Here is a tiny trained network, its code and every weight. The questions are about switching its units off for an input and a target symbol, where a switched-off unit gives its printed mean instead of its output.

import numpy as np


def w(rows, s, z=0):
    codes = np.array(rows[::2]) - 128.0
    scale = np.full(codes.shape[1], s)
    scale[-1] = z or s
    return codes * scale


def norm(h):
    return h / np.sqrt((h * h).mean(-1, keepdims=True) + 1e-5)


def f(y):
    return np.maximum(y, 0)


def softmax(a):
    e = np.exp(a - a.max(-1, keepdims=True))
    return e / e.sum(-1, keepdims=True)


def log_softmax(a):
    a = a - a.max(-1, keepdims=True)
    return a - np.log(np.exp(a).sum(-1, keepdims=True))


def net(x, mask):
    ids = ['ΛΨβγδζπστ'.index(c) for c in x.split()]
    T = len(ids)
    res = E[ids] + P[:T]
    r = norm(res)
    for j in range(2):
        rows = slice(4 * j, 4 * j + 4)
        q, k, v = (r @ M[0][rows].T for M in (Q, K, V))
        z = softmax(np.where(np.tri(T) > 0, q @ k.T / 4**0.5, -1e9)) @ v
        o = O[0][rows]
        res = res + np.where(mask[j], z, o[:, -1]) @ o[:, :-1]
    y = f(norm(res) @ A[0][:, :-1].T + A[0][:, -1])
    res = res + np.where(mask[2:10], y, B[0][:, -1]) @ B[0][:, :-1]
    return log_softmax(norm(res)[-1] @ U[:, :-1].T + U[:, -1])


Q, K, V, O, A, B = {}, {}, {}, {}, {}, {}
E = w([
[138,98,167,209,98,161,112,141,161,150,106,148],'Λ',
[128,115,188,59,172,185,124,114,186,160,73,104],'Ψ',
[126,110,252,159,99,141,121,144,183,190,146,163],'β',
[51,88,103,161,38,124,160,103,157,172,80,118],'γ',
[133,154,176,84,130,37,182,86,98,114,38,139],'δ',
[139,108,133,148,197,149,148,99,57,105,113,132],'ζ',
[172,154,128,180,76,149,171,121,191,188,181,85],'π',
[166,42,141,82,92,139,186,141,176,91,139,163],'σ',
[127,162,140,91,95,119,60,221,143,66,159,145],'τ',
],0.014)
P = w([
[177,110,116,161,169,25,144,85,217,133,139,251],'0',
[104,87,99,157,169,126,146,173,155,136,129,38],'1',
[70,147,127,194,153,144,151,101,193,72,95,143],'2',
[182,134,110,171,127,106,98,143,112,117,75,80],'3',
[127,110,130,137,158,126,152,162,116,135,147,94],'4',
[91,124,146,156,158,140,130,96,150,91,118,160],'5',
[167,118,115,154,103,121,94,124,84,115,90,88],'6',
[122,104,129,121,141,134,160,155,83,144,152,119],'7',
[76,96,143,112,155,156,120,85,138,103,134,173],'8',
[157,113,120,132,83,143,91,106,51,112,98,98],'9',
[114,99,130,86,118,155,160,147,43,169,154,148],'10',
[65,93,125,83,138,161,118,83,102,100,130,192],'11',
[169,131,103,134,71,179,105,89,64,102,115,96],'12',
[122,45,160,80,176,177,135,147,91,183,171,131],'13',
],0.015)
Q[0] = w([
[206,142,97,102,84,106,115,158,103,151,138,80],'H0',
[155,110,93,118,76,95,113,168,147,57,146,72],'H0',
[160,170,137,122,175,152,144,170,109,126,115,76],'H0',
[105,225,106,161,122,89,54,132,95,188,154,83],'H0',
[255,116,124,97,79,135,116,196,41,176,137,15],'H1',
[106,97,80,48,147,75,166,163,149,162,167,134],'H1',
[84,48,174,138,121,161,112,45,146,180,63,182],'H1',
[190,116,123,115,64,90,130,192,150,230,152,32],'H1',
],0.0098)
K[0] = w([
[132,54,160,134,223,80,99,136,217,67,68,144],'H0',
[77,87,112,164,172,79,253,178,178,89,142,94],'H0',
[151,154,148,126,210,185,128,191,140,136,103,121],'H0',
[105,201,142,210,167,1,78,154,167,182,88,98],'H0',
[94,144,134,253,251,128,178,116,242,214,76,96],'H1',
[72,126,34,98,144,77,100,87,202,166,130,137],'H1',
[69,57,213,94,62,195,107,79,20,214,70,166],'H1',
[118,135,152,210,135,86,147,111,225,219,115,89],'H1',
],0.0076)
V[0] = w([
[91,157,82,124,108,74,109,129,114,117,123,179],'H0',
[198,128,166,157,175,68,93,80,79,159,186,154],'H0',
[75,142,175,136,116,143,149,161,134,150,144,153],'H0',
[183,164,108,141,96,137,137,105,137,149,202,91],'H0',
[94,199,134,90,107,75,65,187,118,100,134,125],'H1',
[172,120,149,103,115,75,254,92,133,94,119,113],'H1',
[96,164,151,111,118,118,146,108,155,188,82,92],'H1',
[183,51,125,73,59,148,112,165,181,103,129,168],'H1',
],0.0096)
O[0] = w([
[215,103,163,114,180,68,99,96,124,81,152,132,24],'H0',
[109,122,69,195,152,112,169,114,114,92,154,134,88],'H0',
[83,2,138,108,142,97,109,90,150,175,134,98,151],'H0',
[177,142,137,150,114,112,172,99,128,142,168,35,80],'H0',
[17,174,154,146,78,146,128,206,166,195,100,88,2],'H1',
[129,67,147,123,154,59,166,103,99,160,134,126,164],'H1',
[122,158,175,111,173,105,131,104,81,104,197,95,164],'H1',
[131,187,87,144,121,51,178,150,144,50,169,160,206],'H1',
],0.0084,0.007)
A[0] = w([
[156,104,153,131,114,161,118,92,89,84,148,98,115],'N0',
[183,148,137,102,147,61,95,95,144,46,100,139,156],'N1',
[152,90,93,88,76,82,148,213,128,151,137,106,49],'N2',
[37,129,140,101,119,119,68,71,204,64,135,150,3],'N3',
[117,118,147,125,72,161,125,21,131,116,95,61,132],'N4',
[173,120,78,172,100,118,141,198,103,165,221,75,112],'N5',
[223,225,80,167,47,110,36,152,34,96,28,2,152],'N6',
[149,104,89,85,148,117,167,171,69,180,115,56,110],'N7',
],0.0089,0.0049)
B[0] = w([
[117,101,135,144,107,161,131,129,142,165,129,135,242],'N0',
[128,120,105,112,92,121,101,85,118,99,146,152,253],'N1',
[168,97,187,163,140,172,134,113,70,143,119,98,152],'N2',
[163,177,126,156,176,128,110,183,89,125,141,108,170],'N3',
[130,148,93,138,82,153,133,104,94,120,144,109,237],'N4',
[139,126,111,95,150,118,99,129,96,156,82,147,181],'N5',
[131,103,116,79,147,42,101,115,120,7,144,202,239],'N6',
[124,203,157,119,124,126,129,157,149,113,161,181,194],'N7',
],0.016,0.0055)
U = w([
[127,156,108,149,79,167,163,67,129,141,192,66,134],'Λ',
[55,68,112,85,184,80,155,148,106,181,128,100,181],'Ψ',
[123,179,89,176,237,164,161,157,99,90,208,160,1],'β',
[105,186,89,87,112,141,157,207,216,151,116,161,231],'γ',
[132,82,101,145,108,185,71,96,134,145,30,174,80],'δ',
[201,175,52,87,165,107,120,159,124,202,143,132,121],'ζ',
[210,134,149,109,129,134,215,183,134,120,117,122,86],'π',
[129,135,55,83,169,32,160,130,185,87,177,195,165],'σ',
[185,141,147,108,128,119,2,139,83,94,162,109,117],'τ',
],0.0071,0.0041)

Each question gives the input, a string of symbols that net reads in full, and the target symbol t.
The units are the heads (4 rows each of Q, K, V and O) and the neurons (one row each of A and B). Each row of codes is followed by its name. A weight is (code - 128) times the scale printed after its matrix; where a second scale follows, it is the last column's (O, A, B and U).
mask holds one flag per unit, heads first, then neurons. A switched-off unit (its flag False) gives its mean, the last column of its rows in O or B, instead of its output. The means were averaged over made-up inputs and are rounded, as every weight is.
A unit's drop is (log p(t) with every unit on - log p(t) with that unit switched off) / (log p(t) with every unit on - log p(t) with every unit switched off).
The circuit of an input: a set's keep is (log p(t) with only the set's units on - log p(t) with every unit switched off) / (log p(t) with every unit on - log p(t) with every unit switched off). Starting from all 10 units, units are removed one at a time, each time the one whose removal leaves the highest keep (on an exact tie, the one counted first), for as long as the keep stays at least 0.8.
circuit, biggest first: the units of the circuit, biggest drop first
top k neurons: the k neurons with the biggest drops, biggest first
which heads matter: for each layer, one digit per head in row order, 1 if its drop is at least 0.15 and else 0, layers parted by /
drop when u is switched off: that unit's drop, to one decimal
input Ψ β Ψ τ σ π δ γ, target Λ: top 2 neurons -> [N6, N4]
input Ψ Ψ σ σ β σ β β Ψ, target β: circuit, biggest first -> [N3, N6, H1]
input δ σ σ Ψ σ β β Ψ Λ Ψ Ψ δ, target Ψ: top 3 neurons -> [N6, N7, N1]
input π β γ, target Λ: which heads matter -> 01
input σ ζ σ σ Ψ Ψ τ β σ δ β π, target Λ: top neuron -> [N4]
input β σ Ψ π σ Ψ β ζ Ψ σ ζ δ ζ, target δ: which heads matter -> 11
input Λ σ Ψ γ β β τ Λ ζ, target γ: which heads matter -> 01
input π Ψ ζ β β β γ, target σ: which heads matter -> 00
input β σ δ β β γ, target τ: circuit, biggest first -> [H0, N3]
input Ψ π β, target Λ: which heads matter -> 10
input Λ Ψ π ζ β σ σ β Λ σ, target δ: which heads matter -> 10
input π Λ β ζ, target σ: which heads matter -> 00
input σ β Λ δ σ γ π ζ ζ, target Λ: which heads matter -> 10
input β ζ σ δ δ ζ β π Ψ β τ π, target γ: circuit, biggest first -> [H1]
input β β σ β β Ψ γ σ Ψ Ψ γ β, target τ: circuit, biggest first -> [H0, N3]
input π π Λ γ σ, target π: which heads matter -> 10
input ζ β Λ ζ τ σ, target γ: which heads matter -> 01
input τ β τ σ γ Ψ Ψ β β β β ζ, target δ: which heads matter -> 01
input Ψ β β Ψ σ β β π, target ζ: top 2 neurons -> [N5, N6]
input Ψ γ Λ ζ Ψ δ, target δ: circuit, biggest first -> [H1]
input ζ Ψ σ γ β, target Ψ: which heads matter -> 00
input ζ Λ γ, target δ: circuit, biggest first -> [H0, N6]
input τ β β β β Λ β, target Λ: top 2 neurons -> [N6, N4]
input Λ ζ Ψ δ β σ Ψ Λ β, target β: top 2 neurons -> [N3, N6]
input β σ Ψ ζ Ψ γ β ζ Λ, target δ: drop when H1 is switched off -> 2.3
input σ γ π τ Λ π, target γ: drop when H1 is switched off -> 1.3
input Ψ ζ Λ ζ σ ζ Λ γ β τ, target σ: circuit, biggest first -> [N6]
input γ ζ ζ τ τ π β, target σ: drop when H1 is switched off -> 0.7
